Rows and roughly how far along a hidden order each lies, from 0 to 15:
In the rows, 128 means zero.
[113  98 111 105 112 115  94 111 111 125 127 126 142 144 138 151 146 150
 174 236 163 151 153 142 143 175 183 203 175 178 144 192 161 144 136 129
 136 133 154 119 111 113 118 108  89 109 101 108  73] : 5
[137 146 145 148 142 137 149 137 136 134 126 112 109 115 114 106 111 106
 114   3 110 106 106 109 131 106  91  98 165 106 129 129 150 150 144 136
 146 149 185 143 174 145 137 146 147 145 132 136 139] : 11
[123 116 138 154 159 147 158 152 155 138 157 124 116 121 110 107  75 111
  96  16 116 121 129 127 148 173 184 196 157 156 144 164 130 125 122 118
  93 111  61 104  68 107 119 119 122 158 142 171 176] : 0
[135 139 153 131 134 125  98  85  91 120  98  95 107 138 133 151 154 147
 156 147 154 130 120 112 109  95  69  83  78  74 133 146 151 163 149 139
 147 144 141 118 102 113 116 113 104 129 120 130 148] : 9
[140 146 159 150 150 135 115 104  75 116  82  70  95 132 131 149 164 162
 173 237 161 149 124 119 106  88  68  47  56  68 132 154 195 184 171 144
 154 145 158 108  90 106 114 103  84 104 129 143 172] : 3
[140 146 157 154 156 139 141 143 113 126 110  83 100 114 113 108  77 116
  78  30 104 108 115 105 129 141 140 125 125 137 144 195 214 185 176 142
 155 153 255 140 255 141 133 128 106 122 122 124  78] : 15
[115 107 127 109 107 118 106 121 121 132 156 141 153 149 130 150 133 133
 107  94 123 124 113 110 126  81 125 106 111 119 138 162 161 160 151 131
 123 128 135 110 115 114 116 106 100 116 134 133 134] : 10
[147 157 151 156 155 149 151 148 145 138 119 108  90 113 120  95  90  91
 113  12 117 103 101 105 110 143 109 174 149 156 141 167 180 173 150 142
 157 157 145 144 118 128 125 129 113 106  87 102  89] : 8
[113 113 124 146 159 144 158 151 152 129 122 107 101 114 113 111  96 131
 150 179 154 156 148 142 126 134  94  86  73  63 120 126 120 149 149 135
 165 152 203 127 136 114 117 110  89 112 116 140 142] : 1
[137 137 148 152 138 141 152 152 137 136 139 107 117 123 118 113 122 114
  84  13 112 114 108 113 124 130 109  80  79  84 133 134 151 160 154 139
 140 147 200 139 196 144 134 135 128 125 129 136 125] : 9
[114  94 118 133 150 147 157 157 143 132 102  71  95 110 122 130 136 155
 183 216 157 137 117 104 100  79  80 114 124 151 146 183 167 138 118 121
  96 111  52 117 143 139 135 151 149 153 124 125  87] : 1
[120  94 116 102  93 116  90  92  98 120 118 103 141 141 144 150 160 157
 174 176 169 156 151 146 142 172 125  95  81  42 124  79  88  98 105 121
  90 109  72 104 133 129 129 138 156 166 159 158 185] : 12
[136 133 157 134 143 139 151 167 149 139 167 144 152 159 134 154 156 157
 142 197 154 135 140 141 156 160 140 100 107  77 128 102  96 106 114 123
  91 106  66 104  63 109 114 101  85 101 106 112  90] : 5
[125 120 152 147 151 141 142 138 128 126 120  88 103 124 121 117 114 140
 128 165 158 160 155 143 131 171 116  67  62  31 125 106 111 136 145 135
 148 150 232 134 192 127 122 110  81 111 105 126 102] : 1
[116  98 117 123 122 132 148 136 156 140 156 142 140 127 131 113  91 103
 106   1 118 110 118 121 147 164 170 200 166 157 141 131 110 102  97 119
  97 108  41 113  84 127 132 149 167 170 154 159 169] : 5
[119  96 119 104  99 115  99  86 104 123 127 110 137 142 135 149 150 151
 164 179 170 162 147 142 147 144 128 102  91  55 128  77  91  98 104 118
  99 117  90 108 118 126 127 135 141 154 156 153 177] : 10
[136 147 145 145 145 137 127 105 106 122  86  77  94 123 133 128 151 135
 171 166 157 151 123 124 118 118  60  83  82  72 125 128 153 153 134 140
 154 144 118 125  82 116 119 120 107 121 112 130 158] : 4
[118 101 119 103  97 116  89 115 109 130 151 135 148 156 144 157 161 144
 143 118 147 110 116 108 121  81  73  44  56  27 129 127 131 159 149 138
 153 156 239 134 209 137 128 123 114 119 109 108  73] : 11
[142 146 159 159 165 148 156 160 135 131 127  97  90 116 113 110  71 113
  89  15 117 106 122 125 146 173 190 195 161 147 148 193 173 157 150 127
 112 121  88 107  76 104 113 103  81 112 101 135 114] : 4
[119 108 116 135 135 142 157 143 147 134 124  98  96 118 117 100 116 116
 149 145 157 144 141 142 125 104  80  80  71  58 122 107 131 149 142 142
 160 146 141 126  83 116 119 116 104 125 116 144 167] : 2
[142 152 154 142 141 132 107  85  81 117  76  70  94 134 125 148 167 152
 174 198 161 138 120 114 104  81  58  52  62  75 133 153 181 176 151 144
 150 143 129 111  67 110 115 109  98 113 128 136 172] : 6
[124 119 118 109 102 116 117 131 136 136 158 160 153 135 128 123 114 108
  96  50 111 108 126 132 147 168 174 175 159 147 126  65  91 105 105 119
 117 126 136 141 178 145 137 142 152 127 117 107  87] : 11
[123 119 141 144 155 143 145 123 117 124  92  61  96 118 127 141 144 151
 160 132 152 119 109 102 110 108 103 141 127 124 144 152 143 124 109 122
  94 119  87 116 139 136 136 151 148 154 119 126 102] : 0
[117 102 120 110 121 118 101  87 109 124 127 121 131 133 139 156 142 151
 155 146 169 118 134 124 123 124  86  90  66  27 125  93  79 102 109 125
 130 143 209 128 222 139 135 149 153 175 150 147 133] : 11
[135 123 154 136 120 126 110 107  91 120  99  59 102 126 128 124 128 141
 138 130 166 143 144 146 158 173 140  99  59  34 132  86  93 103 111 124
 107 126 151 120 186 139 132 141 137 162 154 146 152] : 11
[128 123 119 129 120 123 108 114 109 122 103 103 109 118 117 116 107 120
 125  95 124 110 129 131 134 162 162 153 164 153 139 162 166 155 149 135
 142 140 183 135 165 128 127 123 114 118 124 119  93] : 13
[112 104 104 132 154 148 162 148 161 135 109  84  91 102 118 112 121 142
 198 233 162 129 128 113 108  78  45  90 108 167 139 185 183 160 135 129
 106 111  37 112  57 121 134 160 166 170 149 150 124] : 2
[129 123 129 124 136 134 135 140 150 134 153 150 141 149 135 148 150 147
 155 189 155 141 142 139 139 138 139 144 129 119 129 117 106 109 108 125
 113 117  75 110  70 110 118 113 107 115 102 115 103] : 5
[116  94 123 114 102 122 132 146 146 137 171 131 140 128 118 109  77 116
 107 141 153 161 158 146 155 146 116  41  48  22 130 145 147 172 174 138
 140 132 145 102 101 106 114 111 110 159 170 169 165] : 11
[119 107 134 130 121 135 139 148 141 135 137 119 116 127 119 106 110 114
 141 103 150 135 138 144 133 154 114  89  80  53 126  88 115 136 129 134
 144 147 180 127 138 125 122 116 100 110 115 133 141] : 4
[132 129 143 146 137 129 117 110  98 122 100  84  97 111 112 106  82 113
  94  43 118 118 117 113 120 140 147 152 146 124 144 180 172 171 166 136
 150 154 236 139 220 135 129 129 106 137 123 130  96] : 15
[113  95 113 109 116 118  90  76  84 120  85  87 107 105 116 119 104 111
 137  51 140 140 124 126 140 176 145 193 159 143 147 189 169 171 151 140
 168 164 248 144 226 138 136 155 159 179 157 166 184] : 6
[142 139 151 139 130 130 117 105 101 123  94  81  99 130 131 128 147 137
 162 156 148 145 131 130 124  84  79  66  58  48 128 103 137 145 138 140
 146 147 173 128 155 129 122 120 103 118 105 124 121] : 6
[123 110 142 120 127 128 121 125 115 132 148 121 135 138 132 145 143 144
 138 155 158 141 145 144 151 184 178 174 153 147 146 179 161 162 154 138
 146 145 221 134 200 136 132 133 133 145 144 143 134] : 5
[142 150 148 137 120 128 115 120  94 118  71  67  97 127 131 120 159 139
 165 185 161 160 141 144 144 134  88  46  53  36 122  76 122 127 132 140
 150 149 209 142 212 146 132 124 113 107  94  96  89] : 8
[139 140 160 138 129 119  92 104  89 117 136 132 144 158 141 158 127 140
  84  27 115 111 126 129 140 180 199 147 107  74 127  96  94 105 123 127
 131 146 255 130 233 130 120  99  78 102 123 107 127] : 4
[140 153 144 154 144 139 124 119 102 119  69  64  86 118 124 113 145 135
 183 197 171 153 146 145 133 130  67  59  55  45 121  76 104 124 130 140
 163 157 211 144 192 142 130 130 105 109  90  99  86] : 4
[132 132 145 144 151 139 142 147 142 134 142 124 118 131 127 120 103 119
  91  53 119 117 113 119 123 153 131 131 126 131 136 154 150 153 146 132
 134 139 157 127 142 123 123 118 103 118 108 120 102] : 6
[145 138 149 122 108 117  87  85  75 120  72  55  97 139 134 150 170 150
 192 179 182 145 132 125 117  86  52  53  32   4 127  76 118 142 140 146
 156 163 224 141 210 146 129 128 101 112  96 105  89] : 15
[123 102 113 129 139 141 157 137 155 138 123 101 100 107 116 106 112 122
 173 179 163 146 136 125 110 106  61  92  87  74 136 157 158 154 137 133
 130 125  48 111  50 115 126 145 140 171 139 154 154] : 4
[124 119 142 148 146 145 159 156 150 139 159 122 122 126 122 110  84 110
  94  21 114 110 122 124 138 179 182 174 159 145 147 160 154 138 131 122
 101 115  57 108  58 110 117 114 104 130 128 153 167] : 1
[132 128 127 116 108 120 105  99 105 126 107 103 117 134 135 136 155 132
 160 129 157 127 127 125 135 124  79  85  71  56 124  98 113 120 116 132
 141 143 159 133 164 140 132 142 143 126 112 115 117] : 11
[135 147 160 156 156 144 133  96  78 116  78  62  91 122 133 157 165 159
 178 210 153 126 110 105 112  77  67  64  94 119 146 186 196 182 158 137
 104 108  60 104  60 107 118 127 132 169 161 164 182] : 0
[136 139 153 137 142 132 108 103  97 121 107 114 113 139 142 154 142 145
 134  60 128 105 109 108 136 154 148 174 141 133 136 121 105  99 103 121
 108 131 164 138 197 141 135 138 130 129 111 111  97] : 3
[139 138 158 141 148 129 108 102  81 118 106  96 121 137 141 163 146 161
 122  98 128 107 114 103 116 137 150 147 139 133 145 168 145 123 120 119
  91 110 121 116 193 136 134 140 139 157 146 134  93] : 4
[120 102 135 115 120 128 125 132 129 136 154 133 148 144 134 147 143 137
 129  78 144 116 116 115 127  98  89  67  73  53 129 101 117 133 136 134
 133 145 203 129 200 139 133 136 135 141 132 134 115] : 6
[140 150 138 117 109 114  94  93  82 120  97 105 128 144 144 152 180 146
 163 137 133 107 105 120 102  73  76  86 105 144 139 178 197 174 158 138
 124 122  50 110  29 108 116 113 115 127 146 145 187] : 12
[119 102 118 105 103 119 104 119 125 138 158 142 145 154 137 150 147 123
 127  71 130 114 104 102 105 123  84 100 102 107 136 155 160 168 149 141
 143 144 136 122  94 118 117 112 102 106 103 112 115] : 9
